[[ -8 -28]
 [  9 -22]
 [  8 -22]
 [-25 -20]
 [ -5 -17]]
->
[[ -8 -28]
 [  9 -22]
 [  8 -22]]

[[ 31   5 -15]
 [ 24  10 -16]
 [-15   5 -13]
 [-22   9 -14]]
->
[[ 31   5]
 [ 24  10]
 [-15   5]]

[[  5   4   2  11]
 [  2  13  -5 -10]
 [-34  -5 -24 -12]]
->
[[  5   4]
 [  2  13]
 [-34  -5]]

[[ 21 -13 -14  19]
 [ 32  -2 -14  17]
 [ 27  -3 -24  14]
 [ 21  -4 -16  14]
 [ 27  -9 -16  18]]
->
[[ 21 -13]
 [ 32  -2]
 [ 27  -3]]

[[-32   9]
 [-31  11]
 [-22  16]
 [-28  13]
 [-26  14]]
->
[[-32   9]
 [-31  11]
 [-22  16]]

[[  4  13 -32 -36]
 [-10 -12  28  35]
 [  1 -24   4  14]]
->
[[  4  13]
 [-10 -12]
 [  1 -24]]

[[  5  -3 -15]
 [ -5  14  -2]
 [  9  -2  27]]
->
[[ 5 -3]
 [-5 14]
 [ 9 -2]]

[[-14  17 -13 -15]
 [ -4  -6  32  -5]
 [  6   1 -25   7]
 [ -6  13  16 -12]
 [  2 -19 -19 -12]]
->
[[-14  17]
 [ -4  -6]
 [  6   1]]

[[-11   0   7]
 [ 35  -4   0]
 [  0 -17  25]]
->
[[-11   0]
 [ 35  -4]
 [  0 -17]]
---
[[ 14   1   0  21  12  22  -2  12]
 [-15  23  15 -13  -7 -10   8 -14]
 [-26  36  26   7   3   6  15 -20]
 [-13  13  12  12   9  16   3 -11]
 [ 17  13  12 -23 -11 -28   3  16]
 [ -5 -12 -12  -7  -4  -6  -5  -3]]
->
[[ -5 -12 -12  -7  -4  -6  -5  -3]
 [ 14   1   0  21  12  22  -2  12]
 [-15  23  15 -13  -7 -10   8 -14]
 [-26  36  26   7   3   6  15 -20]
 [-13  13  12  12   9  16   3 -11]
 [ 17  13  12 -23 -11 -28   3  16]]

[[-17 -11 -16  -3 -28  16  -3 -24]
 [-13   5  11   6  20 -20  16  -8]
 [ 10   8 -12  -6 -18   8  -9  -9]
 [ 13  30  -9  -8 -19  -5  -4 -22]
 [-29 -10   1 -10 -23  11   2 -16]
 [-14   3  19  -1  13 -15  20  -3]
 [-11   4  -9   2 -22  11  -6  -8]
 [ -5   8 -17   0  -5  -9  -9 -27]
 [ 10  -8 -11  -5 -21  18 -18   0]
 [-21 -32 -10  -5   4   4  -8   0]
 [-26  26  11  12   0 -21  19 -16]
 [-23 -13   0  -7 -24  12   4  -3]]
->
[[-23 -13   0  -7 -24  12   4  -3]
 [-17 -11 -16  -3 -28  16  -3 -24]
 [-13   5  11   6  20 -20  16  -8]
 [ 10   8 -12  -6 -18   8  -9  -9]
 [ 13  30  -9  -8 -19  -5  -4 -22]
 [-29 -10   1 -10 -23  11   2 -16]
 [-14   3  19  -1  13 -15  20  -3]
 [-11   4  -9   2 -22  11  -6  -8]
 [ -5   8 -17   0  -5  -9  -9 -27]
 [ 10  -8 -11  -5 -21  18 -18   0]
 [-21 -32 -10  -5   4   4  -8   0]
 [-26  26  11  12   0 -21  19 -16]]

[[ 15 -16 -17 -13 -12 -26 -31 -25  -5 -29  -3]
 [ 11  20 -13 -17  15 -14 -10  -9 -16   8 -15]
 [-10  30  -3  -6  24   7  16  10 -17  33 -19]
 [ 20 -20 -18  -8 -13 -28 -34 -29  -2 -33   0]
 [ 17 -13  -3  22   3  -2  -5  -8  13  -8  11]]
->
[[ 17 -13  -3  22   3  -2  -5  -8  13  -8  11]
 [ 15 -16 -17 -13 -12 -26 -31 -25  -5 -29  -3]
 [ 11  20 -13 -17  15 -14 -10  -9 -16   8 -15]
 [-10  30  -3  -6  24   7  16  10 -17  33 -19]
 [ 20 -20 -18  -8 -13 -28 -34 -29  -2 -33   0]]

[[  4   0  -1   0   2   3   3  -1  -3   2  -1]
 [  4  -4  -2   0   2   3   4  -8  -2   2  -1]
 [ -3  -4   2   9  -6  10  -8   5  -8   1  -1]
 [ 25 -14  -3   0   7  10  20 -29  -5   8  -1]]
->
[[ 25 -14  -3   0   7  10  20 -29  -5   8  -1]
 [  4   0  -1   0   2   3   3  -1  -3   2  -1]
 [  4  -4  -2   0   2   3   4  -8  -2   2  -1]
 [ -3  -4   2   9  -6  10  -8   5  -8   1  -1]]

[[-33  30  -2   4   3]
 [-18 -34  27  16  19]
 [ 24  -1  19 -15 -24]]
->
[[ 24  -1  19 -15 -24]
 [-33  30  -2   4   3]
 [-18 -34  27  16  19]]

[[ 21  -5   7  -3  -7   7  30 -16   7  -9 -21]
 [-10 -15   7  -3 -35  13  18 -14  -5  -5 -21]
 [-24  -5   7  -3   7   7  30 -13 -20  -4 -21]
 [ 24  -5   7  -3   7   7  30 -18   2 -14 -14]
 [-14 -23   7  -3   7 -11  -6 -14  -5  19 -14]]
->
[[-14 -23   7  -3   7 -11  -6 -14  -5  19 -14]
 [ 21  -5   7  -3  -7   7  30 -16   7  -9 -21]
 [-10 -15   7  -3 -35  13  18 -14  -5  -5 -21]
 [-24  -5   7  -3   7   7  30 -13 -20  -4 -21]
 [ 24  -5   7  -3   7   7  30 -18   2 -14 -14]]
